Here is a tiny trained network, its code and every weight. The questions are about switching its units off for an input and a class, where a switched-off unit gives its printed mean instead of its output.

import numpy as np


def w(rows, s, z=0):
    codes = np.array(rows[::2]) - 128.0
    scale = np.full(codes.shape[1], s)
    scale[-1] = z or s
    return codes * scale


def f(y):
    return np.maximum(y, 0)


def log_softmax(a):
    a = a - a.max(-1, keepdims=True)
    return a - np.log(np.exp(a).sum(-1, keepdims=True))


def net(x, mask):
    res = np.array(x, float).reshape(1, 8) / 4 @ E
    y = f(res @ A[0][:, :-1].T + A[0][:, -1])
    res = res + np.where(mask, y, B[0][:, -1]) @ B[0][:, :-1]
    return log_softmax(res[-1] @ U[:, :-1].T + U[:, -1])


A, B = {}, {}
E = w([
[91,234,175,153,48,154,89],'x0',
[52,91,134,124,143,154,40],'x1',
[48,110,228,158,78,215,85],'x2',
[31,180,193,120,255,90,43],'x3',
[155,180,239,138,144,45,147],'x4',
[168,14,148,229,174,197,126],'x5',
[51,92,165,187,126,144,228],'x6',
[151,103,126,56,212,154,131],'x7',
],0.0058)
A[0] = w([
[28,135,109,108,85,161,10,194],'N1',
[127,166,103,117,133,60,120,148],'N2',
[62,174,172,150,43,113,216,78],'N3',
[100,177,192,149,92,120,3,87],'N4',
[214,39,120,183,66,215,66,96],'N5',
[125,146,41,153,134,161,177,131],'N6',
[209,147,84,39,166,129,28,4],'N7',
[68,89,76,73,76,162,69,39],'N8',
],0.012,0.0013)
B[0] = w([
[87,94,161,192,254,114,135,238],'N1',
[129,120,168,96,92,175,188,175],'N2',
[203,118,70,77,92,120,141,244],'N3',
[41,84,98,164,180,167,56,250],'N4',
[190,167,105,72,86,70,221,226],'N5',
[109,170,220,145,127,131,59,180],'N6',
[197,120,108,139,16,117,154,194],'N7',
[85,125,150,138,164,140,79,179],'N8',
],0.0094,0.011)
U = w([
[186,152,115,117,55,65,163,253],'0',
[77,81,174,191,253,94,54,3],'1',
],0.0076,6.4e-05)

Each question gives the input, the list of numbers given to net, and the class t.
The units are the neurons (one row each of A and B). Each row of codes is followed by its name. A weight is (code - 128) times the scale printed after its matrix; where a second scale follows, it is the last column's (A, B and U).
mask holds one flag per neuron, in row order. A switched-off neuron (its flag False) gives its mean, the last column of its row in B, instead of its output. The means were averaged over made-up inputs and are rounded, as every weight is.
A unit's drop is (log p(t) with every unit on - log p(t) with that unit switched off) / (log p(t) with every unit on - log p(t) with every unit switched off).
The circuit of an input: a set's keep is (log p(t) with only the set's units on - log p(t) with every unit switched off) / (log p(t) with every unit on - log p(t) with every unit switched off). Starting from all 8 units, units are removed one at a time, each time the one whose removal leaves the highest keep (on an exact tie, the one counted first), for as long as the keep stays at least 0.8.
units of the circuit, in order: the units of the circuit, biggest drop first
k most important neurons: the k neurons with the biggest drops, biggest first
drop of u: that unit's drop, to one decimal
input [-3,6,-8,0,3,4,-2,4], class 0: units of the circuit, in order : (N7)
input [-3,2,-4,-4,-8,-8,5,5], class 1: 2 most important neurons : (N5; N8)
input [-3,-6,5,6,-1,6,-5,6], class 0: units of the circuit, in order : (N1; N4)
input [4,6,-4,-3,5,0,-1,-8], class 1: 3 most important neurons : (N5; N4; N7)
input [1,7,-2,-3,8,6,-7,-6], class 0: 3 most important neurons : (N5; N1; N8)
input [-3,3,-5,2,-7,0,-1,7], class 0: 3 most important neurons : (N7; N4; N1)
input [8,-7,-1,4,-8,-8,4,-5], class 1: 2 most important neurons : (N1; N5)
input [-7,-5,-1,5,5,-7,4,1], class 0: 2 most important neurons : (N1; N4)
input [-4,2,6,-4,4,-8,-5,-4], class 1: 2 most important neurons : (N5; N4)
input [7,5,-4,2,-7,-4,-4,-7], class 1: drop of N2 : 0.0
input [-3,1,8,-6,-2,8,4,6], class 0: drop of N5 : 0.5
input [-4,-7,6,-2,0,3,6,7], class 0: drop of N4 : 0.3
input [4,6,5,-5,1,8,5,-3], class 0: drop of N5 : 1.5
input [-6,1,-7,3,7,4,-2,-1], class 0: units of the circuit, in order : (N1)
